Here is a tiny trained network, its code and every weight. The questions are about switching its units off for an input and a target symbol, where a switched-off unit gives its printed mean instead of its output.

import numpy as np


def w(rows, s, z=0):
    codes = np.array(rows[::2]) - 128.0
    scale = np.full(codes.shape[1], s)
    scale[-1] = z or s
    return codes * scale


def norm(h):
    return h / np.sqrt((h * h).mean(-1, keepdims=True) + 1e-5)


def f(y):
    return y / 2 * (1 + np.tanh(0.7978845608 * (y + 0.044715 * y**3)))


def softmax(a):
    e = np.exp(a - a.max(-1, keepdims=True))
    return e / e.sum(-1, keepdims=True)


def log_softmax(a):
    a = a - a.max(-1, keepdims=True)
    return a - np.log(np.exp(a).sum(-1, keepdims=True))


def net(x, mask):
    ids = ['ΞΨΩαβγεηθλμπστφ'.index(c) for c in x.split()]
    T = len(ids)
    res = E[ids] + P[:T]
    u = 0
    for l in range(2):
        r = norm(res)
        for j in range(2):
            rows = slice(2 * j, 2 * j + 2)
            q, k, v = (r @ M[l][rows].T for M in (Q, K, V))
            z = softmax(np.where(np.tri(T) > 0, q @ k.T / 2**0.5, -1e9)) @ v
            o = O[l][rows]
            res = res + np.where(mask[u + j], z, o[:, -1]) @ o[:, :-1]
        u += 2
        y = f(norm(res) @ A[l][:, :-1].T + A[l][:, -1])
        res = res + np.where(mask[u : u + 12], y, B[l][:, -1]) @ B[l][:, :-1]
        u += 12
    return log_softmax(norm(res)[-1] @ U[:, :-1].T + U[:, -1])


Q, K, V, O, A, B = {}, {}, {}, {}, {}, {}
E = w([
[139,151,65,66,188,122,60],'Ξ',
[63,251,155,168,148,117,86],'Ψ',
[114,132,65,163,172,160,175],'Ω',
[135,106,175,84,180,163,199],'α',
[134,151,87,86,250,164,169],'β',
[195,62,78,91,118,136,116],'γ',
[94,172,120,61,85,110,158],'ε',
[149,137,166,96,161,147,51],'η',
[177,175,136,163,164,78,112],'θ',
[109,61,89,169,114,171,195],'λ',
[175,62,179,159,69,54,220],'μ',
[182,42,198,96,127,188,153],'π',
[134,136,16,112,162,113,150],'σ',
[82,135,99,94,143,213,105],'τ',
[130,153,99,104,105,88,29],'φ',
],0.03)
P = w([
[73,78,121,69,251,65,152],'0',
[106,92,122,75,225,88,157],'1',
[119,111,110,89,207,96,144],'2',
[127,120,105,93,182,107,143],'3',
[135,124,102,100,163,116,143],'4',
[138,130,101,103,144,121,134],'5',
[146,137,101,117,133,129,131],'6',
[151,142,104,112,116,139,128],'7',
[167,148,98,121,100,146,119],'8',
[166,154,97,121,80,158,114],'9',
[176,147,92,116,77,156,120],'10',
],0.015)
Q[0] = w([
[101,183,244,247,177,1,155],'0.h1',
[141,173,130,154,133,119,124],'0.h1',
[184,86,141,167,159,85,43],'0.h2',
[189,217,73,61,159,76,180],'0.h2',
],0.046)
K[0] = w([
[152,108,157,193,229,38,116],'0.h1',
[143,156,128,144,134,119,109],'0.h1',
[172,163,155,46,140,112,94],'0.h2',
[253,201,100,193,144,117,127],'0.h2',
],0.052)
V[0] = w([
[195,245,116,125,82,246,133],'0.h1',
[172,206,138,131,12,104,161],'0.h1',
[88,80,157,93,109,53,77],'0.h2',
[37,99,152,53,184,92,172],'0.h2',
],0.011)
O[0] = w([
[3,76,171,91,162,94,89,115],'0.h1',
[89,97,154,101,196,16,129,223],'0.h1',
[132,113,175,132,102,87,46,21],'0.h2',
[85,84,191,84,167,94,118,255],'0.h2',
],0.0065,0.0021)
A[0] = w([
[108,172,167,136,105,133,74,192],'0.n1',
[115,186,153,166,43,163,115,63],'0.n2',
[168,173,169,176,4,119,155,109],'0.n3',
[66,166,109,138,146,160,185,254],'0.n4',
[99,142,75,62,183,205,86,165],'0.n5',
[112,136,84,60,65,124,104,156],'0.n6',
[83,58,142,142,183,72,122,115],'0.n7',
[105,81,172,184,186,86,133,5],'0.n8',
[95,115,113,100,146,186,59,120],'0.n9',
[128,152,169,66,113,142,155,35],'0.n10',
[161,54,166,159,69,95,214,130],'0.n11',
[70,63,121,129,120,177,104,95],'0.n12',
],0.026,0.0034)
B[0] = w([
[81,165,202,160,184,88,121,147],'0.n1',
[41,201,238,136,137,126,41,143],'0.n2',
[192,99,10,146,141,85,197,157],'0.n3',
[80,162,95,166,194,233,124,211],'0.n4',
[250,90,83,92,208,140,210,254],'0.n5',
[117,73,25,50,165,72,57,225],'0.n6',
[56,83,104,85,146,57,195,187],'0.n7',
[181,198,102,106,65,157,132,138],'0.n8',
[164,90,186,55,205,114,136,171],'0.n9',
[56,163,158,78,24,122,206,179],'0.n10',
[239,51,45,150,79,154,221,168],'0.n11',
[81,77,131,41,85,175,103,154],'0.n12',
],0.023,0.017)
Q[1] = w([
[151,64,169,197,94,180,146],'1.h1',
[168,143,56,178,255,48,38],'1.h1',
[73,146,211,249,58,217,6],'1.h2',
[227,145,77,169,163,85,154],'1.h2',
],0.039)
K[1] = w([
[208,112,127,230,112,169,118],'1.h1',
[86,83,24,8,181,161,61],'1.h1',
[59,56,232,80,86,254,102],'1.h2',
[176,160,87,214,102,146,121],'1.h2',
],0.041)
V[1] = w([
[114,140,80,84,92,183,51],'1.h1',
[136,99,182,160,88,109,123],'1.h1',
[96,3,128,181,192,122,143],'1.h2',
[108,119,91,173,159,63,168],'1.h2',
],0.033)
O[1] = w([
[58,92,129,24,87,83,186,152],'1.h1',
[187,90,141,125,234,167,128,6],'1.h1',
[176,11,88,214,244,119,215,68],'1.h2',
[247,168,99,183,109,191,109,206],'1.h2',
],0.014,0.026)
A[1] = w([
[55,69,180,58,108,206,64,39],'1.n1',
[97,19,109,139,63,153,83,198],'1.n2',
[147,97,174,164,113,167,190,122],'1.n3',
[145,186,105,108,95,113,90,111],'1.n4',
[94,224,111,240,146,74,156,166],'1.n5',
[215,154,204,86,83,196,13,47],'1.n6',
[177,116,154,125,181,84,137,128],'1.n7',
[163,107,140,114,161,45,39,136],'1.n8',
[62,71,150,40,177,205,59,3],'1.n9',
[164,4,63,164,123,143,75,106],'1.n10',
[217,65,183,130,94,70,131,48],'1.n11',
[116,88,78,79,110,197,110,119],'1.n12',
],0.029,0.0058)
B[1] = w([
[120,131,72,90,177,86,194,181],'1.n1',
[121,183,133,65,120,88,100,170],'1.n2',
[102,125,190,155,124,159,186,158],'1.n3',
[128,176,130,106,82,129,94,225],'1.n4',
[84,109,130,52,135,136,68,169],'1.n5',
[229,130,170,169,127,211,58,188],'1.n6',
[123,206,130,121,95,106,108,175],'1.n7',
[77,170,128,202,120,140,157,160],'1.n8',
[129,2,118,123,133,134,172,181],'1.n9',
[77,99,87,98,91,100,52,219],'1.n10',
[150,90,214,149,176,96,164,160],'1.n11',
[120,135,165,140,116,132,73,249],'1.n12',
],0.055,0.017)
U = w([
[175,151,113,121,192,67,126,93],'Ξ',
[69,151,187,95,200,152,91,45],'Ψ',
[74,128,93,162,168,195,127,128],'Ω',
[94,126,144,168,100,169,186,248],'α',
[141,175,71,133,175,151,177,196],'β',
[128,81,151,151,126,67,72,100],'γ',
[94,166,98,63,85,103,196,102],'ε',
[126,158,179,144,171,99,152,229],'η',
[170,168,144,141,97,166,102,253],'θ',
[62,67,116,163,63,185,112,27],'λ',
[187,106,95,152,61,114,173,122],'μ',
[107,92,219,127,100,114,141,78],'π',
[142,143,4,157,146,134,106,13],'σ',
[164,67,129,60,153,166,137,2],'τ',
[78,160,118,216,135,110,130,248],'φ',
],0.013,0.004)

Each question gives the input, a string of symbols that net reads in full, and the target symbol t.
The units are the heads (2 rows each of Q, K, V and O) and the neurons (one row each of A and B). Each row of codes is followed by its name. A weight is (code - 128) times the scale printed after its matrix; where a second scale follows, it is the last column's (O, A, B and U).
mask holds one flag per unit, layer by layer, with each layer's heads first. A switched-off unit (its flag False) gives its mean, the last column of its rows in O or B, instead of its output. The means were averaged over made-up inputs and are rounded, as every weight is.
A unit's drop is (log p(t) with every unit on - log p(t) with that unit switched off) / (log p(t) with every unit on - log p(t) with every unit switched off).
The circuit of an input: a set's keep is (log p(t) with only the set's units on - log p(t) with every unit switched off) / (log p(t) with every unit on - log p(t) with every unit switched off). Starting from the 12 units with the biggest drops (on a tie, the unit counted first), units are removed one at a time, each time the one whose removal leaves the highest keep (on an exact tie, the one counted first), for as long as the keep stays at least 0.8.
circuit, biggest first: the units of the circuit, biggest drop first
top k neurons: the k neurons with the biggest drops, biggest first
k most important neurons of layer l: the k neurons of layer l with the biggest drops, biggest first
which heads matter: for each layer, one digit per head in row order, 1 if its drop is at least 0.15 and else 0, layers parted by /
input γ θ ε σ π, target ε: top 2 neurons -> 0.n7, 0.n11
input ε γ α, target α: circuit, biggest first -> 1.n3, 0.n6, 1.h2
input β γ τ β π ε γ σ θ σ, target θ: 2 most important neurons of layer 0 -> 0.n5, 0.n6
input θ η Ω λ, target θ: 4 most important neurons of layer 0 -> 0.n5, 0.n4, 0.n6, 0.n11
input γ β γ Ξ ε β Ω λ, target λ: circuit, biggest first -> 0.n6, 1.n3, 1.h2, 1.n10
input γ γ β ε π θ η, target θ: 3 most important neurons of layer 0 -> 0.n5, 0.n6, 0.n4
input β ε Ψ, target Ψ: circuit, biggest first -> 0.n1, 1.n5, 1.n10
input λ μ Ψ σ θ ε λ γ σ λ, target ε: top 2 neurons -> 0.n7, 0.n4
input Ψ Ω σ φ γ Ψ ε θ α ε Ω, target ε: 4 most important neurons of layer 0 -> 0.n6, 0.n7, 0.n5, 0.n8
input θ γ ε Ξ, target ε: top 2 neurons -> 0.n7, 0.n6
input ε γ μ λ, target λ: circuit, biggest first -> 1.n10, 1.n3, 0.n6, 1.h2
input ε Ω ε θ λ α σ ε π, target ε: circuit, biggest first -> 0.n5, 1.n1
input μ τ β σ σ ε ε Ψ β θ Ξ, target θ: top 4 neurons -> 0.n4, 0.n2, 0.n5, 0.n6
input α ε β ε β ε θ γ, target θ: top 2 neurons -> 0.n5, 0.n6
input μ ε θ γ, target θ: which heads matter -> 01 / 01
input η σ η ε ε Ξ Ψ θ μ ε Ξ, target ε: 2 most important neurons of layer 0 -> 0.n7, 0.n4
input θ α σ ε α, target ε: which heads matter -> 11 / 01
input θ τ γ γ, target τ: which heads matter -> 11 / 01
input γ θ ε π τ ε λ τ, target τ: which heads matter -> 00 / 00
input σ θ π, target θ: which heads matter -> 00 / 01
input ε Ψ ε σ ε β, target β: 2 most important neurons of layer 0 -> 0.n6, 0.n5
input η α α γ λ β θ, target θ: 2 most important neurons of layer 0 -> 0.n4, 0.n2
input φ σ λ Ξ, target Ξ: top 2 neurons -> 0.n5, 1.n11
